Each row is followed by the tier that its hidden value falls in (each part has its own value, ranges and names):
[ 270 -222  166   94   99  -29   60  225  232 -202  -58  293  -96  548
 -239  148 -385    0 -205  -24 -441 -161  -64   38 -597 -174  128 -223
 -228 -100   31  209  238   99  136  -61  -47   57   55  -97  126]  P
[  96  120  -51  109  248  -47  142  144  140  136   44 -214   52  396
   88 -134 -117  -91  167  -62  -17   76 -179    6   85 -130   36   97
 -135 -180    7  211   57  -34   25  182  279  218  184   -9  100]  P
[ -49  213 -328   40 -162  -43  -32 -340 -195  301  147 -258 -137 -446
   88 -105  182  178  158  366  -13  121   87  -47  361   49  195  368
   18  -18  -70 -234  106   52 -249 -170  143  -86 -144   54 -219]  T
[-125    0   28 -194 -408  -51 -229  -37  101  -43   99  101 -156 -395
   -8  384   93 -208 -242  289   82 -176  333  136  -24  278  399  -78
  -86   76   19 -347  412    8 -291 -231 -173  -92  146 -171 -183]  Z
[ 578 -342  117  347  195   -8  363 -145  144   35  -79 -262   -8  339
 -410 -213 -387  240 -147  122 -662  342 -338 -143 -388 -309  -94  101
  -60   73  -74  344 -245   47   49   52   10 -208   38  384  166]  Z
[ 279 -186   86   73 -127   16   88   18  111  -81    5   63  -93  259
  -65   35 -367   96 -305  119 -259 -235   80  187 -468  -23  151 -139
  -40 -178   65   29  414  216  -34  112   70  -22   83 -251   83]  U
[ 171  -81   52  222  226  -16   29  110  239   34  105 -216  -38  298
  -93   62  -75 -127   85  -24  -73   52 -162   26 -110  -45   75   11
 -177  -19  -49  262  181  -16   33   81  185   78  305  -85   33]  U
[-136  306  -43 -256  -17  -87  -21  167  196   75   52  299  -10  345
  261  220 -104 -143   47  -35   44 -411  145  105    9  -11  326 -113
 -265 -357  123  -73  438   94  -73   31  112  300   71 -249   16]  R
[ 145   82  -72 -217   81   19  236  -21 -245  214  -25 -215   59  345
 -138 -384 -163   -4  123   44 -286  261  -89 -156  291 -309 -136  182
   33  -19   69  105 -385  -51 -151   91  -81  155 -218  428  278]  F
[-175  -18  -30  -46  152   86 -242  194 -285   91  176 -346 -162   43
 -194  -98  233 -296  232   38  154  224   37  -14  350   -4  -34   31
   65  155  -46   77  -82 -261  -80 -115  -64  242   22  -20   84]  P
[ 127 -123 -181  451  -64  -99   13 -178  111 -135   19 -160 -117 -322
 -249  146  111   93   26  240 -177  295 -167  -51 -186  150  226  288
  -42  132 -186   62   57  -67  -32 -366  119 -224  163   30 -310]  Z
[ -46   74  154 -135   87  -84 -150  148  316  145  106  126 -123   94
    5  330   -3 -227  -29  105  -96 -135   83  -45   10  -53  287 -164
 -361   12    0  -65  253  -67  -70 -117  -87   78  161   10  -25]  Z
[ 292 -205  -63   29 -298   -5  170 -163 -104 -157  -82   44  -54   19
 -277  -67 -276  160 -268  218 -411   68   40   27 -342  -26   89  108
   79   24   27  -29   33  146 -153 -127 -118 -171 -115  107   28]  U
[ 304 -290  -92  183 -260  -45  188 -149  -33 -332 -126   13   -8  -29
 -480   23 -154   73 -177  165 -448  316 -117  -67 -376   37   83  218
   68  197  -61  108 -184   16 -116 -314 -170 -247   -2  265  -61]  F
[ -55  -85  -76 -123 -163  112 -362  -91 -236   48  270   55 -333 -113
 -173  184  108  -18   21  231  -60 -283  319  104  -39   71  180  -61
  -59   84   -1 -125  492  163 -172 -231 -141   17 -135 -341  -72]  Z
[ 316  -31 -114  259  -39 -156  449 -121  256 -115 -169 -236  225  115
 -175  -91 -160    4   -7   40 -276  453 -353 -115  -89  -16   80  360
  -29    7  -58  218 -334  -77  -97  -22  142 -134  259  428  -30]  A
[ 260 -193   22  309  329  -29   93  112  195 -150   18  -48  -36  487
 -400   78  -92  -57  182 -102 -372  210 -324 -129 -289 -171   14   66
 -212   83 -103  463  -91  -61  145 -161   33   44  165  129   46]  A
[-281  315 -245 -215 -192  -25 -295  -10  -81  128  224  160 -189 -145
  247  221  179 -103  157  168  235 -386  320  132  217  160  336   67
 -164 -161   48 -265  601  146 -198 -151  118  189  -34 -418 -191]  U
[ -66 -304  -29   18 -109  152 -314  112 -417 -264  132  -50 -290   20
 -481   57  122 -138    1   96  -74   45  169  104 -162  106   38  -84
  189  186  -45   66  115  -95  -56 -352 -261   92 -123 -238   24]  A
[ 274 -101 -146  266  -60  -82  147 -360   94   86   34 -250  -56 -280
 -290   23   41  160   43  298 -378  373 -175 -186   -7  -28  132  355
  -94  214 -147   53 -154    5 -164 -259   -7 -315   43  370 -184]  T
[ 289 -333  192  -25   22  148  -19   41 -238   63   54  -67 -247  317
 -298 -196 -362  155 -288  179 -433  -99  121   90 -351 -242  -58 -245
   84  -39   55   53  152  107   -6   66 -170   24 -224  -83  282]  Z
[ 131    0   72 -157   42    4  174  148  -32   51  -50  -64   43  433
  -67 -172 -259  -92  -71  -14 -191   39  -25   15  -13 -180    2  -53
  -12 -141   97   91  -84  -32  -69  143  -34  191  -17  131  257]  A
[-118 -132 -259   83 -468   38 -148 -119 -364 -274   56 -274 -109 -513
 -250   12  245 -136  -57  250  195  253  173  158   74  401  158  266
  343  187  -63 -174   59 -106 -282 -322  -68  -90   58 -149 -207]  F
[ 346 -346  207    8  -17   14  206   36   68 -214 -120   70  -13  394
 -504   50 -318  -18 -249   20 -563  148 -111  -65 -442 -164   30 -125
  -25   85   19  236 -190  -43  -30 -130 -305  -74    3  288  211]  R
[-159   -9 -102 -167 -337   76 -139   -1 -327   12  120 -402  -70 -320
  -29 -100  169 -263  -60  194  323  131  250  185  332  269   85  106
  286   84   36 -215   92 -125 -334   -1  -46   83   99 -135    5]  P
[-156    2    5 -157  115  161 -349   89 -353  283  303 -304 -293   28
  -62  -96  166 -159  165  141  143  -90  233   83  332  -49   -1  -97
   39   43    7  -46  249  -63 -125    5  -51  247  -98 -251  119]  Z
[  95   -6   70 -225  194  104  -55   30 -293  348  122  -86 -213  328
 -139 -260 -171   82   44  146 -345  -37   92  -97  146 -385  -85  -97
  -66  -36   59   16  -29   22  -57   41 -153  181 -350  136  282]  Z
[-120 -108 -156  100 -108   71 -311  -21 -258  -88  199 -177 -253 -250
 -261  112  267 -130  130  177   88   80  130   61   70  187  126  114
   71  192  -94  -21  211  -72 -128 -325  -54   19   18 -228 -155]  U
[-107    4   36  119  440   23 -312  226 -143  210  151   96 -387  221
 -169    9   41   69  192  132 -279  -30  -13 -126  -29 -308   93 -165
 -227  -38 -102   70  126 -152  221 -308  -33  234 -282 -101   15]  T
[ 416    3   27  -83   56  -32  401 -216   61  311  -45 -217   87  300
  -87 -303 -363  180  -72  153 -502  183 -151 -163   51 -356  -64  169
 -106  -56   60  102 -231  122 -167  220   -1  -79  -93  487  240]  Z
[ 435 -107    1  134 -146  -72  375 -315  191  161  -60 -275   68  -51
  -85 -141 -298  210 -236  274 -406  214 -123  -44 -131  -97  100  202
  -27  -22   -9   -4  -70  127 -200  127   72 -273   94  336   26]  T
[  -5   -5   78   -9  106   16 -165  206   -8   80   81  199 -256  277
   40   60 -206   57 -116  116 -165 -325  145  120 -261 -136  190 -253
 -147 -242   41  -53  453   72   93  -38   56  203 -114 -347   63]  Z
[-296   46   34 -203   14  141 -469  225 -309  188  288 -105 -347  -12
   76   47  148 -208   42  146  280 -315  377  221  203   67  145 -251
   30  -88   44 -191  519  -49  -90  -24  -21  323  -73 -524   58]  Z
[ 541 -258  -78  183 -307  -57  399 -453   64  -47 -113 -133   33 -120
 -346 -106 -323  328 -290  323 -630  274 -128  -99 -343  -79   73  301
   33  115  -33   32 -150  207 -225  -96  -84 -431  -43  419  -29]  Z
[  14  -10  128 -141   78  -28  113  214  -47   11 -103   -4   -5  309
 -150  -86 -169 -132 -102   12 -216  140  -38  -42   -3 -165   65 -115
    7  -99   51   44 -218 -222  -24  -49 -155  200  -59  219  210]  R
[ 303  -77  -79  345  268  -63  176 -117  137   98   21 -164  -64  198
 -237  -77 -113  174  144  104 -430  263 -309 -183 -136 -225   27  221
 -190   35 -120  279 -105    3   67 -117  137  -82   28  239  -29]  Z
[  -5 -191  124   38  214   51 -184  322 -113 -187   18  274 -255  472
 -355  116 -131  -55  -19  -35 -328 -111   13   10 -381 -174   94 -282
  -97  -64  -12  188  127 -106  190 -290 -186  238 -162 -173  126]  R
[-165  118 -217 -170 -243   83 -284 -244 -282  245  312 -331 -199 -434
    8   53  332 -119  177  290  238  -46  294   74  465  200  163  206
   52  136  -19 -229  307   55 -372 -117  -18    1   -5 -170 -142]  Z
[-191  -25  186  -26  453  111 -270  512 -134   92  161 -139 -213  558
  -73  -46   20 -304  172 -152  129  -96   19  108   76 -154   -2 -345
  -43 -163   15  222  164 -264  178   58   31  516   50 -325  258]  R
[ 139 -104 -109  -85 -212   48  -27 -275 -238   99  104 -155 -152 -207
 -282  -51   20   78  -28  295 -276  133  114  -72   84  -33   60  184
   41  192  -22  -89  -21   71 -266 -201 -197 -156 -170  187  -16]  Z

Next part:
[ 120  111  128   99 -316  368 -190  -66  145   53 -136  -95   76   69
 -262  201 -187   69  180  312  130 -170 -513 -304   57 -193 -236 -136
   98   77   49  139 -109   92 -154    6  235  -19  202 -116  -68]  E
[-145  107  147   34  -14  113   58   24  189 -104   98   23   50  177
   87 -207  -18 -259  182 -129   10   51 -299 -116  137   54   48   84
 -413   60 -281 -119  192   66 -177   93 -203  -90  102 -149   10]  G
[-177   89 -211  -19 -102 -108  -74  -54   -6 -264 -178  111  122  -36
  -61   35  174    0   -2   51  -73  -28  -59  118  -45 -171  -79  102
  -24  -68 -307   60  163 -154  168   87   39  135  156 -246  -61]  X
[ 221  269   94   75  -30  254 -135 -101  238   38 -136 -150  -44  -10
 -269 -112  -60 -171   44  262  -19  -64 -166  -26  131  -10  -24 -194
  100   52   74  170 -211   10  -31   85   76 -191  -58    6 -175]  G
[  72   23   90   65   86  136  -59   81  160  -16  145 -156 -242  167
 -122 -106   19 -213  -60  -25   29  -46  -83  -20  179   14   90 -206
 -227  118  -74 -140 -157  116  -90   48   53  -97  -63    9   60]  E
[-150   75 -285  100  100  -73  -24   40  103  -53  174  -42 -194  -14
   88 -372  203 -387  -97 -345  -98  159  255  260 -102  -18  240  155
 -403  217 -359 -304   42  258  109  226  118 -154 -266 -127   16]  N
[ 129  161  117  -87 -162  214 -149 -194  100 -107 -234  -60  217  100
 -269  139  -43   41  254  239  119 -186 -293  -94  139  -88 -138 -176
  109  -44  -98  180  -65 -146   12  -12  152   96  321 -243 -116]  E
[-134  -70   32    1  -41   87  -85    3   97 -109  162  -57   15  212
   77 -101   81 -221  133 -331   93  -22 -214  -17  200  -79  133   99
 -419  153 -380 -205   93  122  -39  146   33  145  191 -358   16]  X
[-207  122 -258  -80  132 -186  107  -12  -42 -251    4  111  -11   58
    6 -157  201 -156   48  -94  -49   41  343  217 -233   57   80  -31
 -308  -37 -435 -253  164  -33  114  -26   35  -89  -30  -32  176]  E
[ 172   72  -38  -30   64  -10 -174  -39   97  -95 -197 -142 -107  -13
 -256    5  167 -101 -209  115  -60 -120   15  208  299 -106   66 -179
  184  -12   28  138 -276 -153  210  123  107  127   42 -160 -175]  X
[  77  261 -214 -164   -2  -59  -32 -203  -69 -148 -441   64  227 -103
 -257   95  111   25   70  318  -16 -172  273  215 -121  -65  -33 -194
  258 -181 -147   95 -137 -232  252  -59  152   49  156  -84  -47]  Q
[ -56    2  173   -2  -26  148   49   50  169   33  157  -84  -40  256
   74 -204  -36 -298  183 -296  113   36 -247 -113  175   84  109   48
 -480  199 -202 -300   58  244 -192   87   14  -77   95 -201   74]  B
[   4  -96   -4   85 -139  326 -203   32  -18  -11  164 -125  -77  251
 -108  207  -96  -57  215  -59  272 -283 -214 -283  -28 -197   36 -148
 -258  184 -285 -194 -152  248 -179 -101  234  120  273  -89  212]  G
[-235  206 -237   56 -199   47  -41 -117    3 -112 -294  218  361 -214
    0  112  -16   50   27  352 -126  -59  -97   44 -134 -300  -96   42
   86 -207 -322   71   99 -102  124  155  -65   78   99 -182  -76]  Q
[ -59 -121   72  -97  164 -102   56  139   33 -133  116  -81 -189  290
   36 -119  169 -259  -46 -357   73  -49   16   76  270   87  200  -36
 -403  107 -217 -304  -27   47  -25    5  -46  117  151 -164  143]  B
[ 219   73  270   65  -78  277 -181    7  244  -86   78 -231 -225  249
 -335   24  -50  -54   99  146  113 -104 -450 -218  238   17 -165 -252
  -49  143   91  152 -102   -8 -175  -36  165 -101  107  -34  -55]  E
[ -96  299 -252 -119  136 -128   59 -193   24 -173 -241  117  236 -124
  -23 -219  176 -211   61   68 -132   25  388  356 -102   18  160  -35
  -63 -152 -384  -59   32 -153  255  119  -59  -56  -32 -141  -69]  G
[ -31  329   12  -81   41  -53  122 -127  178  -63 -317   97  234 -118
  -33 -247   54 -206    8  190 -184   99    9  209  130   70   31   -6
   11 -159  -94   57   46 -162  113  184 -193 -136  -43 -136 -193]  Q
[ 185  152  211   24 -197  275 -168 -112  236   37 -183 -142   89   62
 -235   13  -86  -72  117  181   54  -85 -469 -123  297  -84 -118  -86
  100   70   94  197 -126  -10  -53  133  124    4  167 -244 -233]  B
[-297  -59 -326   81  -61 -147   25  163  -90 -137   27  117 -113   12
  105  -13  157 -118 -122 -182  -39    4   87   56 -213 -168   44  187
 -294   90 -341 -295  132  169   46   40   71   44    4  -77  187]  X
[  74 -196   41  180 -162  198 -292  188   80  -16  100 -209 -328  170
 -165  189   32  -59 -177  -82  112 -206 -446 -205  284 -280  -21  -18
  -52  241   33   15 -220  168  -86   60  186  211  167 -147  -11]  N
[  -7  319 -228    2  -38  -25  -14 -118   38  -49 -438  116  206 -260
 -139  -17   52  -64  -97  397 -176  -62  142  193  -80 -142  -13  -58
  268 -189  -74  146 -118 -150  204  107  -50  -56  -36  -17 -151]  G
[ 228 -111   94   42  -21  202 -233   72  112   30  136 -315 -340  274
 -216  -11   67 -218    1 -264  202 -167 -190  -86  262  -42  109 -106
 -170  335   14 -111 -287  227  -68    7  320   74  127 -155   10]  N
[ -48  -31 -170   82 -272  143 -270  -38  -39  -68 -230   12  135  -80
 -155  338   11  133  -75  239   31 -245 -272  -60   83 -434 -101  -28
  208  -39 -151  130 -149  -40  127  110  183  321  265 -276  -88]  X
[ -28 -128  151   83  -68  174  -90  172   76  -83  156  -98 -209  270
  -98  147  -40  -44   -9   -7  126 -164 -379 -254  199 -112  -45 -149
 -241  102  -98 -116  -61   93 -204  -55   21   90  194  -41  155]  E
[  81   -9   62   76  -48   62 -141  104  113  -39 -159  -87 -135    3
 -187  135   40  -20 -281  229  -71 -140 -278   -8  351 -198  -39 -156
  161  -40  119  133 -236  -95   44  112  -26  142   72  -85 -111]  B
[  38  -54 -203  137 -193  212 -266   27  -28   -5   27 -123 -158   52
 -216  222   -1   25  -13   76  137 -213  -95 -113 -125 -293  -55 -120
   -5  179 -144  -81 -209  214    5  -14  414   82   83  -72   99]  X
[ -65  193  185  -63  -96   39   37  -78  190 -180 -195   68  209   76
  -72  -74   10  -66  142  149  -57   28 -394  -48  226   20 -140   18
  -70 -111 -117  150  196 -211  -39   96 -178   -1  207 -232 -153]  E
[ 123  255   67  -59   -9  -43   -8  -86  219  -74 -301  -51   33  -43
 -176 -224  119 -193  -50   90 -129   75 -136  170  239   75  -36   29
  107   -4   94  180  -24 -150  121  165  -16  -97   -3 -182 -278]  X
[  80  216   70  -76   81   28  -66 -175  255 -129  -27 -118   40   82
 -105 -356  157 -311  128 -168  -46  112  -43  223  238  124  112   12
 -189   94 -198   39   45  -67  115  219   46  -90  -11 -314 -236]  X
[ -67   51  -46   73   34   60   81  132   69   82   21  -11 -128   49
   29 -108  -25 -232  -89  -14  -15  -12   33  -13   -4  -19  116  -69
 -250   73 -102 -296 -115  228  -95   47  -15 -140 -102   69  145]  Q
[ 218  272  157  -27  -68  190  -33 -118  214   76 -285  -97   86  -13
 -246  -79  -81 -129   67  289  -14  -54 -194  -12  187   35  -62 -181
  151  -15  150  134 -192  -37  -17   76   60 -150   28  -61 -180]  Q
[ 181   62  126   43   -5  220 -135   25  125   24  -61 -165 -128  127
 -212   48  -42 -136  -12  128   83 -193 -188 -106  231  -62   45 -220
   10   72   43   31 -281   44  -79   -6   51    9  110   -8  -20]  G
[  28   84 -159   63  -32   92    5   58   34  121  -11  -75 -164   28
  -87  -93  -11 -201  -15  -30   53  -29  152   17 -180  -20   71  -81
 -173  180  -69 -301 -178  318  -39    4  279 -199 -134   66  147]  B
[ -48  134  -87  142 -236  151 -248  -85  153 -172 -106   -8   60  -73
 -198   79   37   51   -3  252  -74  -38 -381  -44   43 -273 -204   21
  107    1 -148  271   74  -96   70  173  121   51   73 -225 -206]  X
[-148   87   93   62  -65  -34   39   79  224 -108  -35   31   -9   50
   78 -240   86 -238  -58 -131 -128  148 -373    9  256   -6  -11  229
 -244   61 -108    1  203   -1  -46  229 -198  -38   20 -240 -156]  X
[ -69  334 -217  -69  -36  -34   13 -221   63 -148 -286  115  264 -151
 -124 -124   90  -75  121  235 -113   39  179  229 -186  -34  -45  -46
   47 -133 -276   48   83 -137  198  102   83 -121  -25 -139 -105]  E
[-179  113 -329   33  104 -263   56   79   41 -169  -19   52 -186  -55
   59 -342  300 -318 -171 -283 -166  170  280  309 -144   27  139  242
 -266  127 -269 -196  139   86  177  145   33 -131 -202  -84   -5]  N
